Below are the code and all the weights of a small trained network. Each question names an input and a class and asks about switching units off, where a switched-off unit gives its printed mean instead of its output.

import numpy as np


def w(rows, s, z=0):
    codes = np.array(rows[::2]) - 128.0
    scale = np.full(codes.shape[1], s)
    scale[-1] = z or s
    return codes * scale


def f(y):
    return y / 2 * (1 + np.tanh(0.7978845608 * (y + 0.044715 * y**3)))


def log_softmax(a):
    a = a - a.max(-1, keepdims=True)
    return a - np.log(np.exp(a).sum(-1, keepdims=True))


def net(x, mask):
    res = np.array(x, float).reshape(1, 8) / 4 @ E
    y = f(res @ A[0][:, :-1].T + A[0][:, -1])
    res = res + np.where(mask, y, B[0][:, -1]) @ B[0][:, :-1]
    return log_softmax(res[-1] @ U[:, :-1].T + U[:, -1])


A, B = {}, {}
E = w([
[128,254,38,113],'x0',
[213,198,211,164],'x1',
[129,129,129,128],'x2',
[102,187,189,24],'x3',
[126,128,127,128],'x4',
[127,129,130,128],'x5',
[128,129,128,127],'x6',
[236,117,91,39],'x7',
],0.0061)
A[0] = w([
[56,163,167,193,87],'n0',
[133,66,175,115,43],'n1',
[125,168,89,133,66],'n2',
[164,151,133,139,234],'n3',
[110,100,90,107,55],'n4',
[194,105,104,78,65],'n5',
[131,166,103,127,33],'n6',
[127,211,59,141,21],'n7',
[186,180,185,174,44],'n8',
[209,107,100,89,54],'n9',
[123,49,188,114,58],'n10',
[135,118,151,143,39],'n11',
[136,207,57,147,43],'n12',
[162,153,161,159,19],'n13',
[131,164,84,128,146],'n14',
[174,93,77,204,45],'n15',
[196,103,99,83,90],'n16',
[157,192,173,178,127],'n17',
[139,114,121,153,11],'n18',
[89,108,94,123,36],'n19',
[137,79,169,120,43],'n20',
[36,159,151,164,130],'n21',
[136,27,171,93,23],'n22',
[123,133,119,133,202],'n23',
[66,161,151,199,78],'n24',
[58,161,156,185,41],'n25',
[128,240,87,151,85],'n26',
[136,162,120,142,54],'n27',
[98,96,169,130,57],'n28',
[50,154,158,181,82],'n29',
[176,175,188,161,77],'n30',
[73,98,66,100,54],'n31',
[94,143,134,149,3],'n32',
[177,106,61,211,31],'n33',
[172,102,98,71,166],'n34',
[196,103,103,78,75],'n35',
[222,167,190,180,72],'n36',
[169,99,76,208,44],'n37',
[58,189,212,2,32],'n38',
[118,185,71,139,97],'n39',
[209,100,96,75,41],'n40',
[136,100,132,123,30],'n41',
[73,86,73,97,36],'n42',
[82,75,76,82,44],'n43',
[141,177,67,126,93],'n44',
[169,128,62,226,94],'n45',
[50,84,74,65,75],'n46',
[190,23,233,141,80],'n47',
],0.0089,0.0055)
B[0] = w([
[190,128,135,152,184],'n0',
[127,183,150,114,132],'n1',
[126,161,143,121,123],'n2',
[107,84,128,174,254],'n3',
[130,147,97,123,116],'n4',
[184,126,131,138,154],'n5',
[137,170,136,105,103],'n6',
[119,192,181,127,159],'n7',
[121,163,55,125,157],'n8',
[181,115,129,144,154],'n9',
[109,183,172,129,162],'n10',
[134,156,120,101,94],'n11',
[113,179,179,132,168],'n12',
[130,161,66,89,106],'n13',
[115,139,156,145,176],'n14',
[137,110,140,52,157],'n15',
[181,124,139,150,169],'n16',
[108,113,78,146,194],'n17',
[143,163,107,76,89],'n18',
[137,152,86,116,110],'n19',
[129,179,139,108,119],'n20',
[183,113,156,163,204],'n21',
[109,183,152,135,161],'n22',
[121,116,144,151,202],'n23',
[190,124,127,144,173],'n24',
[189,140,125,128,149],'n25',
[91,144,184,138,206],'n26',
[130,159,121,113,102],'n27',
[136,155,153,128,118],'n28',
[187,131,135,151,173],'n29',
[120,151,58,117,163],'n30',
[109,156,74,133,153],'n31',
[164,160,102,96,93],'n32',
[126,100,142,54,159],'n33',
[157,108,139,174,220],'n34',
[186,125,135,144,162],'n35',
[100,142,26,138,197],'n36',
[135,109,130,53,157],'n37',
[134,54,133,3,220],'n38',
[109,156,159,142,167],'n39',
[199,130,139,143,160],'n40',
[144,167,121,100,92],'n41',
[116,147,69,129,145],'n42',
[116,154,64,136,154],'n43',
[119,158,165,142,164],'n44',
[115,72,143,74,202],'n45',
[92,141,56,160,194],'n46',
[87,164,194,141,246],'n47',
],0.039,0.0037)
U = w([
[254,170,158,211,94],'0',
[106,235,208,174,82],'1',
[154,126,154,60,103],'2',
[131,206,57,194,103],'3',
[150,146,166,198,255],'4',
],0.0062,0.0071)

Each question gives the input, the list of numbers given to net, and the class t.
The units are the neurons (one row each of A and B). Each row of codes is followed by its name. A weight is (code - 128) times the scale printed after its matrix; where a second scale follows, it is the last column's (A, B and U).
mask holds one flag per neuron, in row order. A switched-off neuron (its flag False) gives its mean, the last column of its row in B, instead of its output. The means were averaged over made-up inputs and are rounded, as every weight is.
A unit's drop is (log p(t) with every unit on - log p(t) with that unit switched off) / (log p(t) with every unit on - log p(t) with every unit switched off).
The circuit of an input: a set's keep is (log p(t) with only the set's units on - log p(t) with every unit switched off) / (log p(t) with every unit on - log p(t) with every unit switched off). Starting from the 12 units with the biggest drops (on a tie, the unit counted first), units are removed one at a time, each time the one whose removal leaves the highest keep (on an exact tie, the one counted first), for as long as the keep stays at least 0.8.
circuit, biggest first: the units of the circuit, biggest drop first
unit that matters most: the unit with the biggest drop
k most important neurons: the k neurons with the biggest drops, biggest first
drop when u is switched off: that unit's drop, to one decimal
input [5,-8,0,1,-2,-3,4,-7], class 3: circuit, biggest first => (n46)
input [-5,-1,-5,6,3,-6,6,-6], class 0: circuit, biggest first => (n21, n0)
input [-5,6,6,-2,1,-2,-6,3], class 3: circuit, biggest first => (n36, n30)
input [6,1,-4,6,-6,-8,2,1], class 1: circuit, biggest first => (n26, n7)
input [6,3,-4,-6,4,-3,-8,5], class 1: 2 most important neurons => (n12, n7)
input [7,7,-7,-7,-4,-7,5,1], class 1: 2 most important neurons => (n26, n12)
input [-7,0,4,-6,-4,7,4,-7], class 0: 4 most important neurons => (n0, n24, n29, n21)
input [-1,8,0,7,-3,7,4,0], class 3: 3 most important neurons => (n36, n8, n30)
input [6,7,-8,1,5,-5,-5,-7], class 0: 3 most important neurons => (n0, n21, n24)
input [-7,7,0,-5,-5,0,3,4], class 1: 2 most important neurons => (n47, n10)
input [-6,-7,5,-7,0,-2,8,-5], class 2: drop when n45 is switched off => 0.3
input [-4,-8,-5,-6,6,2,4,-7], class 3: drop when n43 is switched off => 0.4
input [-1,3,-8,2,2,0,-3,0], class 3: drop when n14 is switched off => 0.1
input [6,-4,0,8,-4,5,-6,4], class 2: drop when n38 is switched off => 3.6
input [-2,-7,4,3,4,4,-4,-6], class 3: unit that matters most => n46
